Here is a tiny trained network, its code and every weight. The questions are about switching its units off for an input and a class, where a switched-off unit gives its printed mean instead of its output.

import numpy as np


def w(rows, s, z=0):
    codes = np.array(rows[::2]) - 128.0
    scale = np.full(codes.shape[1], s)
    scale[-1] = z or s
    return codes * scale


def f(y):
    return np.maximum(y, 0)


def log_softmax(a):
    a = a - a.max(-1, keepdims=True)
    return a - np.log(np.exp(a).sum(-1, keepdims=True))


def net(x, mask):
    res = np.array(x, float).reshape(1, 6) / 4 @ E
    y = f(res @ A[0][:, :-1].T + A[0][:, -1])
    res = res + np.where(mask, y, B[0][:, -1]) @ B[0][:, :-1]
    return log_softmax(res[-1] @ U[:, :-1].T + U[:, -1])


A, B = {}, {}
E = w([
[82,178,157,45,196,94],'x0',
[133,149,110,118,117,141],'x1',
[148,143,232,101,67,61],'x2',
[180,73,177,56,125,193],'x3',
[120,92,78,64,97,67],'x4',
[5,104,108,148,74,200],'x5',
],0.011)
A[0] = w([
[95,184,187,89,99,101,117],'neuron 1',
[99,205,186,135,192,171,73],'neuron 2',
[97,201,90,204,121,47,115],'neuron 3',
[219,173,105,127,205,88,154],'neuron 4',
[146,89,159,22,153,202,154],'neuron 5',
[71,164,103,141,146,71,125],'neuron 6',
[134,143,188,135,54,92,132],'neuron 7',
[133,97,74,114,153,121,95],'neuron 8',
[104,122,175,112,122,94,109],'neuron 9',
[103,157,133,90,138,127,95],'neuron 10',
[81,170,126,122,168,91,115],'neuron 11',
[130,104,75,117,234,140,77],'neuron 12',
[95,116,108,110,110,139,148],'neuron 13',
[144,168,189,202,152,185,208],'neuron 14',
[197,85,92,219,37,135,4],'neuron 15',
[75,153,138,51,192,114,101],'neuron 16',
[135,95,75,153,173,148,56],'neuron 17',
[94,54,57,44,107,41,55],'neuron 18',
[84,121,93,102,210,163,59],'neuron 19',
[5,131,153,115,103,171,122],'neuron 20',
[101,134,125,140,113,150,109],'neuron 21',
],0.015,0.0023)
B[0] = w([
[118,180,185,113,100,139,196],'neuron 1',
[150,163,39,140,156,91,197],'neuron 2',
[124,88,135,98,162,216,243],'neuron 3',
[168,48,144,180,54,84,253],'neuron 4',
[85,73,127,110,191,207,220],'neuron 5',
[119,95,144,109,159,175,194],'neuron 6',
[142,172,159,119,101,192,203],'neuron 7',
[140,157,133,118,119,141,176],'neuron 8',
[104,153,148,126,95,144,170],'neuron 9',
[104,140,143,138,145,93,161],'neuron 10',
[66,113,120,119,162,111,185],'neuron 11',
[116,185,188,113,91,154,210],'neuron 12',
[145,122,145,152,108,117,168],'neuron 13',
[162,154,25,117,140,146,211],'neuron 14',
[46,154,158,116,176,20,247],'neuron 15',
[82,136,138,138,150,20,207],'neuron 16',
[140,161,166,105,100,171,192],'neuron 17',
[189,170,4,152,151,135,221],'neuron 18',
[113,171,177,112,100,133,199],'neuron 19',
[192,60,148,161,75,79,225],'neuron 20',
[158,117,138,142,110,108,160],'neuron 21',
],0.023,0.015)
U = w([
[43,132,161,133,158,81,253],'0',
[192,10,168,196,23,143,92],'1',
[129,231,205,97,30,219,63],'2',
[183,171,18,150,145,168,131],'3',
[84,1,156,90,199,245,65],'4',
],0.0088,0.0039)

Each question gives the input, the list of numbers given to net, and the class t.
The units are the neurons (one row each of A and B). Each row of codes is followed by its name. A weight is (code - 128) times the scale printed after its matrix; where a second scale follows, it is the last column's (A, B and U).
mask holds one flag per neuron, in row order. A switched-off neuron (its flag False) gives its mean, the last column of its row in B, instead of its output. The means were averaged over made-up inputs and are rounded, as every weight is.
A unit's drop is (log p(t) with every unit on - log p(t) with that unit switched off) / (log p(t) with every unit on - log p(t) with every unit switched off).
The circuit of an input: a set's keep is (log p(t) with only the set's units on - log p(t) with every unit switched off) / (log p(t) with every unit on - log p(t) with every unit switched off). Starting from the 12 units with the biggest drops (on a tie, the unit counted first), units are removed one at a time, each time the one whose removal leaves the highest keep (on an exact tie, the one counted first), for as long as the keep stays at least 0.8.
units of the circuit, in order: the units of the circuit, biggest drop first
most important unit: the unit with the biggest drop
k most important neurons: the k neurons with the biggest drops, biggest first
drop of u: that unit's drop, to one decimal
input [-4,2,-7,1,3,-8], class 1: units of the circuit, in order : [neuron 4]
input [-7,6,-8,4,-6,4], class 2: 3 most important neurons : [neuron 17; neuron 16; neuron 19]
input [-5,-2,-8,-4,-8,-1], class 2: 3 most important neurons : [neuron 17; neuron 12; neuron 18]
input [4,1,5,-3,5,0], class 2: 2 most important neurons : [neuron 1; neuron 15]
input [-8,-2,0,6,7,7], class 0: 2 most important neurons : [neuron 15; neuron 4]
input [-5,-1,-3,0,5,5], class 0: 3 most important neurons : [neuron 15; neuron 4; neuron 14]
input [4,-1,-1,7,-6,-6], class 4: 3 most important neurons : [neuron 5; neuron 18; neuron 20]
input [-8,2,-7,1,4,-8], class 0: 2 most important neurons : [neuron 15; neuron 20]
input [6,-1,6,-7,-8,-3], class 3: 2 most important neurons : [neuron 2; neuron 14]
input [-4,-8,2,2,5,3], class 3: 3 most important neurons : [neuron 18; neuron 4; neuron 16]
input [-5,-1,-2,1,5,0], class 0: 3 most important neurons : [neuron 15; neuron 14; neuron 2]
input [1,-5,-1,-4,5,-4], class 3: 3 most important neurons : [neuron 18; neuron 20; neuron 5]
input [-5,-3,4,-1,-2,-5], class 0: 2 most important neurons : [neuron 15; neuron 20]
input [3,-7,1,-1,-1,5], class 1: 2 most important neurons : [neuron 20; neuron 15]
input [-7,-4,2,-8,6,-2], class 4: most important unit : neuron 3
input [-8,1,5,-4,-1,-5], class 0: drop of neuron 15 : 3.6
input [-5,-8,-5,-3,-1,-3], class 0: drop of neuron 8 : -0.1
input [5,-8,-5,-7,-2,-8], class 1: drop of neuron 15 : 0.1
